Here are made-up nodes, facts about them, and rows of numbers that follow some of those facts. Name the node behind each unnamed row.

Some nodes and their rows:
vefo: [-3 6 10 -7 -8 15 9 4 3 -9 5 -2 -9 13 2 -7 -13 12 -2 -2 -1 4 3 -8 -1 1 7 8 1 0 -4 5 -3]
klupem: [-14 -2 28 7 -3 13 21 -12 4 3 6 3 5 -10 7 -18 10 -11 -12 -18 -12 -22 20 18 -2 -1 2 10 3 -26 0 19 -23]
gistar: [-2 6 10 -5 -7 13 7 2 0 -7 2 -2 -6 14 0 -4 -13 9 -1 0 -4 5 7 -8 1 3 7 6 0 -2 -2 5 -4]
drevos: [-2 9 11 -8 -5 14 5 9 0 -3 2 -5 -8 16 2 -6 -13 10 -1 1 -1 5 8 -5 -3 2 8 4 2 -1 0 6 -5]
tefuskur: [-5 9 9 -3 -7 14 8 8 2 -9 1 -4 -12 14 2 -4 -11 12 -4 -3 -2 5 4 -6 1 2 8 6 1 0 -4 5 -6]
groti: [0 6 11 -6 -11 9 7 15 -1 13 -8 3 3 -6 -4 -12 -9 3 -1 -5 13 -2 12 -11 -11 1 7 11 0 20 0 7 -6]
stomada: [-5 8 12 -8 -11 14 7 5 1 -6 4 -2 -11 11 1 -7 -9 11 -1 -4 -1 3 6 -7 0 0 7 9 2 0 -4 4 -4]
toplupom: [0 8 9 -9 -7 14 7 14 2 -1 1 -2 -8 10 -2 -10 -12 13 -2 1 3 5 6 -6 -7 -1 10 8 3 10 -2 3 -5]
budru: [-6 8 14 -4 -13 11 4 5 -1 6 -3 1 -1 0 2 -7 -6 2 0 -9 6 -3 12 -10 -1 3 3 9 -2 3 0 10 -3]
segru: [-8 10 13 -8 -14 16 6 4 -2 -6 3 -5 -10 13 2 -4 -7 9 1 -5 -4 2 9 -9 2 2 7 11 4 0 -3 3 -3]
grekluk: [-2 8 10 -4 -7 13 4 7 0 -6 1 -3 -8 14 1 -2 -13 10 -2 0 -4 5 7 -6 1 2 7 4 0 -2 -2 6 -6]
flilarim: [-4 9 11 -10 -9 15 5 6 1 -5 4 -3 -12 14 1 -10 -8 12 -1 -2 1 3 6 -4 -3 2 8 9 4 0 -2 4 -3]
trusek: [-4 7 11 -7 -9 17 5 9 4 -8 3 -2 -10 9 5 -5 -13 13 -2 0 1 2 1 -6 -4 -1 8 4 0 0 -2 5 -9]
fizor: [-3 9 10 -7 -11 13 5 5 2 -6 4 -2 -12 12 0 -6 -8 12 -2 -6 -3 3 6 -7 3 0 7 9 1 -2 -4 5 -3]
vustirel: [-8 6 15 -7 -15 14 4 5 -1 3 -2 2 -4 -3 5 -8 -5 4 1 -8 9 -6 8 -9 -3 3 4 8 -1 3 -1 8 -7]
popo: [-2 9 8 -4 -7 12 6 6 3 -8 2 -1 -11 13 0 -5 -11 13 -3 -3 -3 6 4 -6 2 0 7 6 0 -2 -4 6 -6]
flelus: [9 14 23 3 -3 13 8 -4 -8 16 -5 -1 -10 16 16 -15 -3 5 2 -17 29 -1 -2 -15 0 16 -10 -16 -10 1 1 24 16]

There are 3 kinds of fact about the nodes: ρ, ξ, ω.
trufon	ρ	kuzimom; trufon	ρ	trusek; trufon	ρ	skibe; pive	ρ	klelos; pive	ρ	zupul; treten	ρ	klaplek
fistu	ρ	dogrur; fistu	ρ	flaguder; fistu	ρ	velik; nada	ρ	ribrom; nada	ρ	bagrudil; nada	ρ	skivekal
klirik	ρ	zabrur; klirik	ρ	toplupom; zirek	ρ	naskik; senu	ρ	radila; senu	ρ	vagru; bapal	ρ	plibus
bapal	ρ	grivubem; bapal	ρ	flapel; gafas	ρ	papek; gafas	ρ	toplupom; pusti	ρ	rogram; pusti	ρ	driklon
pusti	ρ	livostor; pusti	ρ	vagru; duskinik	ρ	skupir; bovebre	ρ	bralos; tadribru	ρ	papek; tadribru	ρ	grivubem
tadribru	ρ	tefuskur; tadribru	ρ	duste; tadribru	ρ	troflal; tadribru	ρ	skibe; bustun	ρ	drakarer; bustun	ρ	popo
bustun	ρ	klaplek; segru	ρ	grostak; segru	ρ	drevos; segru	ρ	tribo; segru	ρ	grekluk; tudrun	ρ	viker
tudrun	ρ	popo; tudrun	ρ	trusek; saskun	ρ	gutu; saskun	ρ	grivubem; saskun	ρ	vefo; fuda	ρ	monuk
fuda	ρ	staska; nadre	ρ	skilak; tozu	ρ	zabrur; tozu	ρ	vaga; tozu	ρ	musu; budru	ρ	bafle
budru	ρ	grostak; budru	ρ	drudri; budru	ρ	gistar; vustirel	ρ	rogram; brimus	ρ	dogrur; pofu	ρ	flasuk
pofu	ρ	groflur; roklak	ρ	gigri; musu	ξ	gutu; flasuk	ξ	monuk; flapel	ξ	monuk; naskik	ξ	lolum
luplam	ξ	stiklu; stimesu	ξ	pusti; klupem	ξ	gistar; skupir	ξ	dregekor; greplam	ξ	zirek; trufon	ξ	pusti
vagru	ξ	dregekor; redar	ξ	popo; rogram	ξ	roklem; kotrok	ξ	flaguder; pive	ξ	staska; tribo	ξ	kludruk
treten	ξ	lolum; popo	ξ	radila; tuvok	ξ	staska; tefuskur	ξ	gutu; viker	ξ	staska; flizus	ξ	flaguder
roklem	ξ	flaguder; klaplek	ξ	dregekor; bagrudil	ξ	lolum; govatrun	ξ	pusti; papek	ξ	grostak; klastor	ξ	trekor
grifa	ξ	tadribru; naplutrel	ξ	radila; fistu	ξ	flizus; klelos	ξ	gistar; borik	ξ	trekor; staska	ξ	fizor
nada	ξ	velik; klirik	ξ	grekluk; plibus	ξ	musu; toplupom	ξ	monuk; grivubem	ξ	staska; trunona	ξ	gutu
senu	ξ	monuk; flilarim	ξ	greplam; dogrur	ξ	gigri; vefo	ξ	flizus; skivekal	ξ	tefuskur; zoses	ξ	stiklu
kuzimom	ξ	gistar; driklon	ξ	flaguder; drevos	ξ	zirek; dregekor	ξ	gutu; skezel	ξ	kludruk; skilak	ξ	fizor
gigri	ξ	grebrisar; bapal	ξ	gutu; gafas	ξ	dregekor; pusti	ξ	gutu; trusek	ξ	gigri; mufak	ξ	gistar
rogro	ξ	lolum; bovebre	ξ	naplutrel; skeplukim	ξ	tefuskur; tadribru	ξ	grebrisar; nestir	ξ	tefuskur; grigrel	ξ	gigri
stiklu	ξ	velik; bustun	ξ	gistar; tudrok	ξ	lolum; zabrur	ξ	tadribru; segru	ξ	gutu; skibe	ξ	tadribru
tudrun	ξ	treten; groflur	ξ	skilak; livostor	ξ	saskun; sopam	ξ	tefuskur; betum	ξ	popo; zupul	ξ	radila
risu	ξ	naplutrel; saskun	ξ	grebrisar; fuda	ξ	kludruk; nadre	ξ	greplam; drudri	ξ	fizor; tozu	ξ	trekor
nugaba	ξ	flaguder; budru	ξ	stiklu; danil	ξ	popo; flelus	ξ	fizor; vustirel	ξ	gigri; gistar	ξ	flaguder
duste	ξ	grostak; brimus	ξ	pusti; trekor	ξ	flaguder; pofu	ξ	duskinik; roklak	ξ	fizor; kludruk	ξ	zirek
grostak	ξ	grekluk; vaga	ξ	fizor; drakarer	ξ	dregekor; gurize	ξ	roklem; zono	ξ	popo; bralos	ξ	tefuskur
plabim	ξ	greplam; troflal	ξ	gigri; groti	ξ	monuk; monuk	ξ	zirek; ribrom	ξ	lolum; bafle	ξ	duskinik
stomada	ξ	grekluk; flasuk	ω	toplupom; stimesu	ω	govatrun; klupem	ω	kuzimom; tuvok	ω	grivubem; govatrun	ω	brimus
borik	ω	klastor; klirik	ω	stomada; trunona	ω	bapal; senu	ω	flapel; skivekal	ω	bralos; kuzimom	ω	mufak
gafas	ω	vagru; rogro	ω	tudrok; bovebre	ω	risu; nestir	ω	skeplukim; bustun	ω	klupem; tudrok	ω	bagrudil
tudrok	ω	naskik; nugaba	ω	driklon; nugaba	ω	kotrok; budru	ω	zoses; flelus	ω	roklak; flelus	ω	vaga
vustirel	ω	troflal; vustirel	ω	trusek; vaga	ω	roklak; gurize	ω	rogram; zono	ω	betum; groti	ω	flasuk
groti	ω	senu; ribrom	ω	naskik; ribrom	ω	tudrok

Rows to name:
No name comes twice in this set of rows, the named rows included.
[1 14 18 -6 -13 15 11 -11 -7 4 8 -9 -18 14 9 -14 -4 10 6 -9 13 3 1 -8 2 9 -1 -14 1 -4 -6 12 15] -> roklak
[-6 6 12 -10 -15 16 7 -2 2 -9 7 -1 -11 11 1 -9 -5 11 0 -6 -2 2 4 -10 2 2 6 14 3 0 -5 2 0] -> tozu
[-6 6 13 -12 -16 15 8 -2 -2 -6 5 -2 -11 13 1 -6 -5 8 1 -6 -2 1 8 -9 1 5 7 12 4 -1 -4 3 0] -> fistu
[-31 16 -8 -6 -12 1 -19 16 19 -10 -7 -5 -5 -8 9 6 -27 3 3 -13 35 4 5 -24 18 18 2 22 -16 -28 15 16 13] -> tudrok
[-7 8 12 -10 -17 15 9 9 -5 -2 0 -3 -10 9 0 -4 -7 8 1 -6 -1 1 11 -11 -2 2 9 14 6 11 -5 1 -3] -> brimus
[-8 3 17 -5 -9 17 13 -6 2 -9 9 -2 -8 9 3 -11 -2 5 -5 -7 -10 -4 9 3 1 0 6 10 5 -13 -4 6 -9] -> mufak
[-4 10 6 -6 -11 16 -2 0 8 -12 7 2 -13 15 -2 -12 1 18 0 -6 -2 4 -2 -13 1 -4 4 18 0 1 -5 1 -4] -> zirek
[-12 -2 25 9 1 14 22 -10 6 0 7 2 4 -7 7 -17 6 -9 -14 -16 -13 -19 17 19 -2 -2 3 7 2 -28 1 19 -23] -> kuzimom
[-2 9 12 -6 -8 14 6 10 2 -5 3 -5 -8 14 2 -3 -14 10 -1 -2 -4 4 9 -7 1 -1 7 5 0 -2 -1 7 -4] -> drudri
[-3 6 11 -3 -15 9 11 19 -2 12 -11 3 4 -9 -4 -7 -11 3 -2 -7 11 -2 14 -17 -10 -1 8 14 0 27 -2 6 -7] -> govatrun
[-1 6 12 -9 -15 9 7 15 -3 15 -8 4 3 -8 -6 -12 -6 3 1 -6 13 -3 15 -13 -11 0 7 15 1 24 -1 5 -5] -> senu

The same nodes again, as new rows of numbers:
Named rows:
nestir: [-3 -13 -8 7 -2 10 -1 -5 -6 12 -2 6 1 -2 6 8 4 4 -8 -6 -14 17 -8 -6 -4 1 3 2]
papek: [2 -3 -6 8 0 10 -1 -3 -11 8 -3 10 3 -2 -1 6 1 2 -12 4 -6 11 -7 -1 -3 -1 4 2]
kuzimom: [-12 -7 -16 10 -3 9 2 -24 9 23 -4 12 -2 -1 6 14 -12 19 -14 -4 2 20 6 -17 -16 6 12 -15]
kludruk: [0 -4 -7 7 1 8 0 -4 -13 5 -9 6 0 2 -3 3 0 1 -10 0 -5 14 -4 1 -4 -3 3 2]
trusek: [2 -1 -6 9 -4 8 -1 -5 -10 3 -5 8 -2 -6 2 8 0 3 -9 3 -7 15 -6 -1 2 1 5 5]
flizus: [-2 -4 -7 4 -2 12 -4 -7 -12 9 -7 9 -2 3 -2 6 1 0 -10 2 -3 13 -7 1 -1 1 2 4]
skivekal: [-3 -14 -8 7 -2 10 0 -4 -5 12 -2 6 1 -2 6 8 4 4 -8 -6 -14 17 -8 -6 -4 0 3 2]
viker: [-1 -4 -7 8 -2 10 0 -6 -13 9 -4 8 1 -7 -1 2 6 2 -10 4 -5 10 -6 1 0 0 5 0]
borik: [-4 -11 -11 4 -6 13 0 -5 -8 14 -3 7 -3 -1 3 12 2 2 -11 -5 -11 18 -10 -5 -5 2 2 1]
gutu: [-1 -4 -5 10 2 8 -4 -7 -10 5 -6 10 2 3 2 3 4 1 -8 2 -7 12 -6 -1 -1 0 2 4]
flilarim: [0 -3 -8 6 1 9 1 -2 -12 6 -5 5 0 -1 -3 3 1 4 -10 3 -6 14 -4 1 -3 -4 4 3]
ribrom: [-5 -28 -12 8 -11 -8 4 -4 -8 20 -3 7 -1 2 -9 14 -1 0 -2 1 -18 19 -17 -3 10 -9 -1 -12]
trufon: [-1 -6 -5 10 2 5 -5 -5 -9 0 3 11 0 -3 -2 7 7 4 -4 4 -5 12 -3 -2 -4 4 -2 4]
klirik: [8 -17 -4 4 -1 11 1 2 -6 10 2 11 6 -6 -2 21 0 3 -12 -7 -6 11 -8 -7 -11 2 -2 -2]
brimus: [-1 -9 -4 6 -1 11 -9 -2 -6 4 2 11 -6 -7 0 7 10 6 -1 -10 -4 8 -7 7 -8 -8 -3 12]
stimesu: [-1 -17 -9 9 -5 16 -1 -2 -8 12 -1 4 0 -4 8 9 4 2 -8 -11 -20 18 -10 -5 -9 2 2 7]
driklon: [0 -3 -9 2 -1 12 -3 -5 -11 10 -5 6 -3 0 0 5 2 3 -9 5 -5 12 -7 -2 -1 1 2 4]

Which node is each row?
No name comes twice in this set of rows, the named rows included.
[4 -17 -4 7 1 9 -2 0 -4 9 5 12 6 -2 1 18 2 4 -10 -6 -10 12 -7 -8 -11 3 -3 1] -> gafas
[-3 -1 -9 6 -2 11 -3 -6 -12 9 -3 9 -3 1 -1 6 2 2 -10 6 -5 13 -8 0 -2 0 3 4] -> vefo
[-3 -2 -9 13 -3 9 -1 -6 -11 6 -2 10 1 -3 0 3 7 1 -12 6 -10 8 -9 -1 -5 0 3 -1] -> grivubem
[1 -7 -7 4 3 10 -4 -4 -8 9 -5 4 0 0 4 2 5 5 -5 4 -8 11 -4 -3 0 0 1 4] -> vagru
[-3 -12 -10 7 -6 11 2 -5 -7 12 -4 5 0 -5 4 9 3 2 -11 -6 -12 15 -9 -4 -5 0 4 -1] -> zono
[0 -16 -13 9 -8 19 3 3 -11 10 -4 -1 -2 -5 4 10 1 0 -10 -15 -22 19 -10 -2 -16 -1 0 8] -> flasuk
[-1 -4 -6 9 1 8 -4 -5 -10 7 -2 9 1 0 2 3 4 4 -8 4 -8 12 -6 -2 -1 -1 3 5] -> plibus
[1 -7 -5 6 2 6 -5 -3 -8 3 1 10 -1 -4 -1 7 7 5 -4 2 -3 10 -3 -1 -4 1 -2 4] -> segru
[0 -6 -6 8 -1 6 -1 -6 -13 0 1 9 -2 -9 -5 8 6 3 -5 2 -2 15 -1 0 -2 6 0 3] -> tudrun
[2 -2 -6 14 -3 4 -5 -5 -7 -5 -2 15 -1 1 -1 13 2 0 -9 5 -6 9 -7 -1 -6 3 -3 2] -> tadribru
[-1 -4 -6 7 -1 9 -3 -6 -10 7 -9 9 -1 0 0 4 3 1 -9 -2 -3 11 -6 3 -1 -4 3 3] -> velik
[5 -13 -13 2 -6 7 -1 -1 1 4 -6 0 -7 -6 6 16 4 4 -4 -2 -10 11 -5 -8 -6 4 -5 -1] -> vustirel
[-1 -8 -7 6 -3 3 -1 -4 -12 11 -4 8 0 -1 -5 5 1 2 -6 6 -7 12 -9 1 5 -5 3 -1] -> bagrudil
[-3 -4 -8 13 0 5 -6 -4 -7 -1 4 13 -1 0 0 7 8 4 -6 6 -9 10 -6 -2 -8 3 -3 3] -> bapal
[-5 -25 -12 8 -10 -4 4 -4 -7 19 -3 7 -1 1 -6 14 -1 0 -4 -1 -17 19 -15 -3 7 -7 0 -10] -> rogro

The same nodes again, as new rows of numbers:
Some rows with their names:
grostak: [4 2 -2 -1 3 0 2 -2 1 -1 -2 -2 -2 4 -3 -2 1 1 0 -3 0 2 2 0 -1 0 0 -7 1 1 2 2 8 2 1 1 6 1 0 2 2 2 2 0 4 -6 -2 1 -1 -1 0 1]
grifa: [0 -1 0 -1 1 1 1 -1 2 3 1 -1 0 2 2 1 0 1 0 1 -1 -1 0 0 -1 -1 0 5 -1 -1 0 -3 0 -1 0 0 -5 1 0 -1 -1 1 -1 1 -2 -2 0 0 3 1 -1 -2]
bapal: [-2 0 2 0 2 1 -6 4 -3 7 -2 9 2 1 -2 2 -2 1 0 3 -3 -3 0 0 -1 2 -2 9 -1 4 -3 8 -3 0 2 -2 -9 0 1 0 -1 -1 -1 1 -2 4 0 3 -1 -3 -2 -1]
staska: [4 4 -3 -6 7 -2 0 -4 1 1 -4 6 1 -2 -3 0 0 16 -1 0 -1 2 -3 -2 -3 -1 -6 -7 1 1 9 -2 11 9 3 7 12 -3 0 0 -4 -5 2 -2 8 -4 -6 0 -3 1 -4 5]
borik: [-2 0 1 3 2 1 3 -3 2 3 3 -11 1 -6 -1 2 2 -1 1 -2 3 2 -1 -3 -2 -1 -1 -3 1 -7 1 -6 -3 -4 0 0 0 2 0 3 1 -4 -2 -3 -3 -3 -1 -7 2 4 2 1]
gistar: [1 0 -2 1 3 -1 2 -2 -2 -2 -3 -4 -2 3 -4 -2 2 -2 0 -4 0 2 2 -2 -2 1 -2 -4 1 0 1 -2 4 2 -1 -1 8 2 0 7 1 4 3 -2 5 -6 -3 -5 -4 -1 1 1]
stimesu: [1 2 0 3 4 2 2 -1 4 10 2 -12 2 -10 -3 4 0 0 2 -4 4 3 -1 -2 -3 -2 0 -9 1 -12 2 -2 -1 -7 2 0 -6 3 -1 1 2 -7 -4 -2 -6 -3 1 -7 4 5 3 2]
drudri: [-1 -1 -3 1 -2 0 2 -10 -2 3 1 5 0 0 -1 -1 4 -1 0 -1 -1 1 0 1 1 0 0 -8 1 0 5 -3 5 3 1 1 0 0 0 0 -5 0 0 1 0 -3 -1 0 1 1 0 2]
groti: [-5 -7 4 -9 -15 -1 10 12 -11 -29 10 -14 7 -49 8 -9 -19 25 1 1 14 -6 0 3 8 -8 8 -6 0 -13 -5 0 1 -4 -10 -9 5 -7 -1 -12 7 -7 7 3 25 1 -3 -8 12 2 9 4]
naplutrel: [2 2 0 1 4 0 1 3 3 -1 -3 -4 -1 2 -2 0 2 2 1 0 0 -1 0 0 0 0 -1 -1 -1 2 -1 4 5 0 2 1 5 1 0 1 7 -2 0 -2 2 -3 -1 2 -1 0 0 0]
duskinik: [2 0 5 9 7 1 0 5 3 2 0 -10 0 11 1 -1 -1 9 2 1 3 -3 2 2 1 0 0 11 -1 4 -6 6 -1 -3 7 -2 8 1 0 -2 20 -5 -1 -3 -3 3 1 1 -4 1 4 -1]
monuk: [8 5 0 -12 6 -1 -5 1 3 -2 -2 -2 2 1 1 -2 1 17 0 -3 -3 5 -1 -6 -4 0 -6 -5 3 -1 5 -2 4 5 -1 5 10 -4 1 0 -6 0 2 0 13 -1 -5 1 -1 1 -3 4]
nestir: [0 2 0 2 3 1 1 0 3 7 2 -5 2 -8 -3 3 -3 0 1 -3 4 2 0 -1 -2 -1 0 -6 0 -10 1 -1 -2 -5 1 -1 -4 1 -1 0 1 -5 -3 -1 -5 0 1 -5 3 3 3 2]
senu: [-7 -8 6 -8 -14 -1 4 16 -13 -28 8 -1 7 -38 8 -9 -18 23 1 5 8 -10 -1 2 7 -5 6 4 -2 -3 -7 8 0 0 -8 -12 0 -7 1 -13 4 -3 8 5 25 3 -4 1 7 -2 6 1]
redar: [-2 -1 0 1 0 0 0 -2 0 2 1 1 1 -1 0 1 2 0 0 1 -1 0 -1 0 0 0 0 1 0 1 1 -1 0 0 1 0 -2 0 0 -1 0 -2 -1 0 -2 -1 0 1 1 1 -1 0]
musu: [4 3 -3 -2 3 0 -2 4 -1 1 -5 -3 -2 0 -6 -1 -3 1 0 -3 1 1 2 1 -2 1 -1 -4 1 -1 0 5 6 1 0 2 2 -1 -1 2 4 1 0 0 1 0 1 -2 0 -2 1 1]
flilarim: [0 0 2 -1 -1 1 -2 -1 0 0 2 -3 2 0 2 0 4 1 1 -1 -1 2 0 -2 1 0 0 0 1 1 0 0 -3 -1 0 0 -2 0 1 -1 -2 -1 -1 1 1 1 0 2 2 1 0 0]

Which node is each row?
No name comes twice in this set of rows, the named rows included.
[1 2 3 1 5 -1 -1 7 5 -2 -3 -5 1 0 -2 2 0 3 1 1 1 -2 -1 -2 -1 -1 -1 5 -1 3 -3 6 1 -3 1 1 4 1 0 0 10 -4 0 -3 0 -1 -2 3 -1 0 0 -1] -> treten
[0 -1 -3 0 -1 1 1 -8 -2 3 1 3 0 1 0 -2 2 -1 0 -2 -1 2 1 1 -1 0 0 -6 1 -1 4 -4 4 2 0 0 -2 0 0 1 -7 2 1 2 1 -3 -1 -1 1 0 0 1] -> bafle
[0 1 -1 2 1 -1 1 3 0 -3 -2 -8 -3 2 -5 -1 2 -2 0 -3 -1 1 0 -4 -3 2 0 -6 1 2 1 0 4 3 -2 -1 5 3 0 6 2 5 2 -2 4 -7 -3 -4 -3 -1 1 0] -> flaguder
[3 3 0 1 5 1 -2 7 3 3 -4 0 -1 -1 -5 1 -5 1 0 -2 2 -1 1 1 -1 1 0 -3 0 -2 -2 8 2 -2 1 -1 1 1 0 1 6 -2 0 -1 0 0 0 0 -2 -3 1 1] -> dregekor
[-3 -1 1 4 2 1 0 -3 -2 7 0 -7 1 -1 -3 2 6 -3 1 -1 -1 1 0 -3 -3 1 -3 2 0 -2 1 -2 -2 -2 1 0 -5 3 1 4 -1 -1 -1 -2 -2 -3 -2 -4 1 2 1 0] -> nugaba
[5 -3 -2 -12 -12 -2 -1 -2 -7 -10 -12 19 -8 10 18 -4 -1 -35 -6 10 -7 5 -7 8 14 -2 -12 18 -2 -8 -6 -2 -18 6 0 18 6 -10 -9 -1 -12 17 6 -2 0 28 12 13 -16 -1 -8 0] -> naskik
[0 2 0 6 3 1 6 -6 7 8 4 -20 2 -13 -2 5 6 0 2 -3 6 3 -2 -3 -1 -4 0 -12 1 -13 5 -7 2 -7 3 3 -1 3 -2 1 5 -11 -5 -4 -6 -6 -1 -7 6 8 4 3] -> flelus
[1 -2 0 6 1 2 -1 -3 -6 9 2 -2 -2 8 0 -3 -3 6 0 -2 2 0 4 6 0 1 1 2 1 -1 -1 -1 0 1 4 -3 -1 -1 -2 -2 7 -1 -2 1 -6 6 4 -4 0 1 4 1] -> skupir
[8 -2 0 6 -13 -1 11 -6 6 -6 1 -6 -11 6 21 -3 -5 -32 -3 3 1 10 -6 7 13 -7 -1 -11 -1 -26 -3 -13 -18 -1 1 9 14 -2 -13 -5 -1 12 3 -5 -6 18 13 0 -16 8 4 2] -> ribrom
[-6 -3 1 1 0 0 -7 -2 -11 7 -4 13 0 12 -3 -1 7 -3 0 3 -10 -4 1 0 -3 6 -5 15 -1 15 -2 7 0 7 2 -2 -10 1 3 4 -7 8 2 2 3 1 -3 6 -4 -5 -4 -2] -> kotrok
[-3 -2 -1 1 -2 0 -2 -4 -7 4 -1 5 -1 6 -2 -2 4 -2 0 0 -5 -1 1 -1 -2 3 -2 3 1 6 1 0 1 5 0 -1 -4 1 1 3 -6 6 1 2 2 -2 -2 -1 -1 -2 -1 0] -> rogram

